Below is a small trained network, with its code and all its weights. Each question gives an input and a class and asks what happens when units are switched off, that is, made to give their printed mean instead of their output.

import numpy as np


def w(rows, s, z=0):
    codes = np.array(rows[::2]) - 128.0
    scale = np.full(codes.shape[1], s)
    scale[-1] = z or s
    return codes * scale


def norm(h):
    return h / np.sqrt((h * h).mean(-1, keepdims=True) + 1e-5)


def f(y):
    return np.maximum(y, 0)


def log_softmax(a):
    a = a - a.max(-1, keepdims=True)
    return a - np.log(np.exp(a).sum(-1, keepdims=True))


def net(x, mask):
    res = np.array(x, float).reshape(1, 7) / 4 @ E
    u = 0
    for l in range(4):
        y = f(norm(res) @ A[l][:, :-1].T + A[l][:, -1])
        res = res + np.where(mask[u : u + 3], y, B[l][:, -1]) @ B[l][:, :-1]
        u += 3
    return log_softmax(norm(res)[-1] @ U[:, :-1].T + U[:, -1])


A, B = {}, {}
E = w([
[101,59,146,118,108,29,189],'x0',
[73,43,225,117,145,190,49],'x1',
[243,85,139,254,153,157,117],'x2',
[119,124,120,132,129,129,128],'x3',
[131,134,133,132,123,126,122],'x4',
[104,106,98,128,144,134,140],'x5',
[110,125,114,141,126,132,124],'x6',
],0.0072)
A[0] = w([
[45,171,111,63,100,125,113,253],'L0N0',
[166,23,110,107,47,1,94,172],'L0N1',
[231,49,184,159,53,208,141,108],'L0N2',
],0.0049,0.0041)
B[0] = w([
[120,133,185,48,67,162,151,254],'L0N0',
[147,108,164,203,119,58,226,218],'L0N1',
[2,99,44,168,176,153,122,215],'L0N2',
],0.0088,0.0049)
A[1] = w([
[180,206,2,208,206,19,90,167],'L1N0',
[230,117,63,253,103,145,153,5],'L1N1',
[132,250,121,79,80,216,98,154],'L1N2',
],0.0053,0.0025)
B[1] = w([
[175,62,84,2,31,221,201,251],'L1N0',
[136,22,254,117,144,159,171,234],'L1N1',
[82,109,162,217,249,173,224,253],'L1N2',
],0.0081,0.0038)
A[2] = w([
[86,38,81,233,170,71,86,59],'L2N0',
[131,99,149,89,31,89,157,92],'L2N1',
[105,255,119,134,91,62,176,2],'L2N2',
],0.0079,0.00093)
B[2] = w([
[164,210,182,163,157,114,112,246],'L2N0',
[110,148,97,140,101,73,11,253],'L2N1',
[126,138,44,76,97,67,146,184],'L2N2',
],0.012,0.0044)
A[3] = w([
[121,221,23,63,159,132,181,254],'L3N0',
[232,78,121,166,187,136,2,156],'L3N1',
[197,165,99,138,167,228,89,71],'L3N2',
],0.0074,0.0013)
B[3] = w([
[149,194,166,234,233,139,140,253],'L3N0',
[134,251,61,110,100,121,107,243],'L3N1',
[149,97,80,36,99,77,96,244],'L3N2',
],0.012,0.0033)
U = w([
[136,196,188,227,203,141,193,252],'0',
[108,187,40,102,99,38,168,22],'1',
[63,85,199,93,155,255,106,79],'2',
[75,54,180,91,72,70,42,103],'3',
[216,64,62,57,112,237,171,152],'4',
[209,30,115,187,39,97,204,40],'5',
[173,193,41,104,113,185,26,130],'6',
],0.015,0.0029)

Each question gives the input, the list of numbers given to net, and the class t.
The units are the neurons (one row each of A and B). Each row of codes is followed by its name. A weight is (code - 128) times the scale printed after its matrix; where a second scale follows, it is the last column's (A, B and U).
mask holds one flag per neuron, layer by layer. A switched-off neuron (its flag False) gives its mean, the last column of its row in B, instead of its output. The means were averaged over made-up inputs and are rounded, as every weight is.
A unit's drop is (log p(t) with every unit on - log p(t) with that unit switched off) / (log p(t) with every unit on - log p(t) with every unit switched off).
The circuit of an input: a set's keep is (log p(t) with only the set's units on - log p(t) with every unit switched off) / (log p(t) with every unit on - log p(t) with every unit switched off). Starting from all 12 units, units are removed one at a time, each time the one whose removal leaves the highest keep (on an exact tie, the one counted first), for as long as the keep stays at least 0.8.
units of the circuit, in order: the units of the circuit, biggest drop first
unit that matters most: the unit with the biggest drop
k most important neurons: the k neurons with the biggest drops, biggest first
top k neurons in layer l: the k neurons of layer l with the biggest drops, biggest first
drop when u is switched off: that unit's drop, to one decimal
input [-2,6,7,-4,-6,3,7], class 6: unit that matters most	L3N1
input [-6,0,1,7,7,-1,6], class 4: 4 most important neurons	[L3N2 L2N1 L0N0 L3N0]
input [3,-8,2,7,8,3,1], class 5: units of the circuit, in order	[L1N1 L1N0 L3N1]
input [-4,8,1,4,-7,3,7], class 6: units of the circuit, in order	[L3N1 L1N2]
input [-5,0,-6,6,-1,6,7], class 0: 2 most important neurons	[L3N0 L1N1]
input [-8,0,-2,-5,8,3,-8], class 0: 2 most important neurons	[L1N2 L1N1]
input [6,-5,1,-2,7,-3,-3], class 5: units of the circuit, in order	[L3N1 L2N0]
input [-7,0,0,2,-1,2,-5], class 0: 4 most important neurons	[L1N2 L1N1 L1N0 L2N1]
input [-1,1,-5,-1,4,7,0], class 2: 2 most important neurons	[L0N0 L2N0]
input [-4,-7,-6,2,3,1,2], class 0: 2 most important neurons	[L3N0 L1N2]
input [0,-5,-6,7,8,5,8], class 0: 2 most important neurons	[L3N0 L1N2]
input [-8,0,-4,-7,-2,-7,4], class 0: top 2 neurons in layer 1	[L1N1 L1N0]
input [0,-2,2,-1,4,-2,0], class 4: units of the circuit, in order	[L1N0 L0N0]
input [-6,-1,-3,-1,8,-5,8], class 0: most important neuron	[L1N1]
input [-6,-1,4,-1,2,-1,7], class 4: 2 most important neurons	[L1N0 L2N1]
input [2,-1,5,-1,2,-3,-4], class 5: 3 most important neurons	[L1N0 L0N1 L1N2]
input [-1,-3,0,6,-1,-2,-1], class 0: 2 most important neurons	[L0N1 L3N0]
input [-8,-5,6,5,-8,-3,7], class 4: drop when L0N1 is switched off	0.0
input [1,-2,1,1,6,0,-1], class 5: drop when L0N0 is switched off	0.4
input [-1,-5,5,-2,7,8,-1], class 4: units of the circuit, in order	[L1N0]
input [-2,2,7,-5,-7,-1,-5], class 6: drop when L0N2 is switched off	0.1
input [0,6,2,-1,5,3,5], class 6: top 2 neurons in layer 1	[L1N2 L1N1]
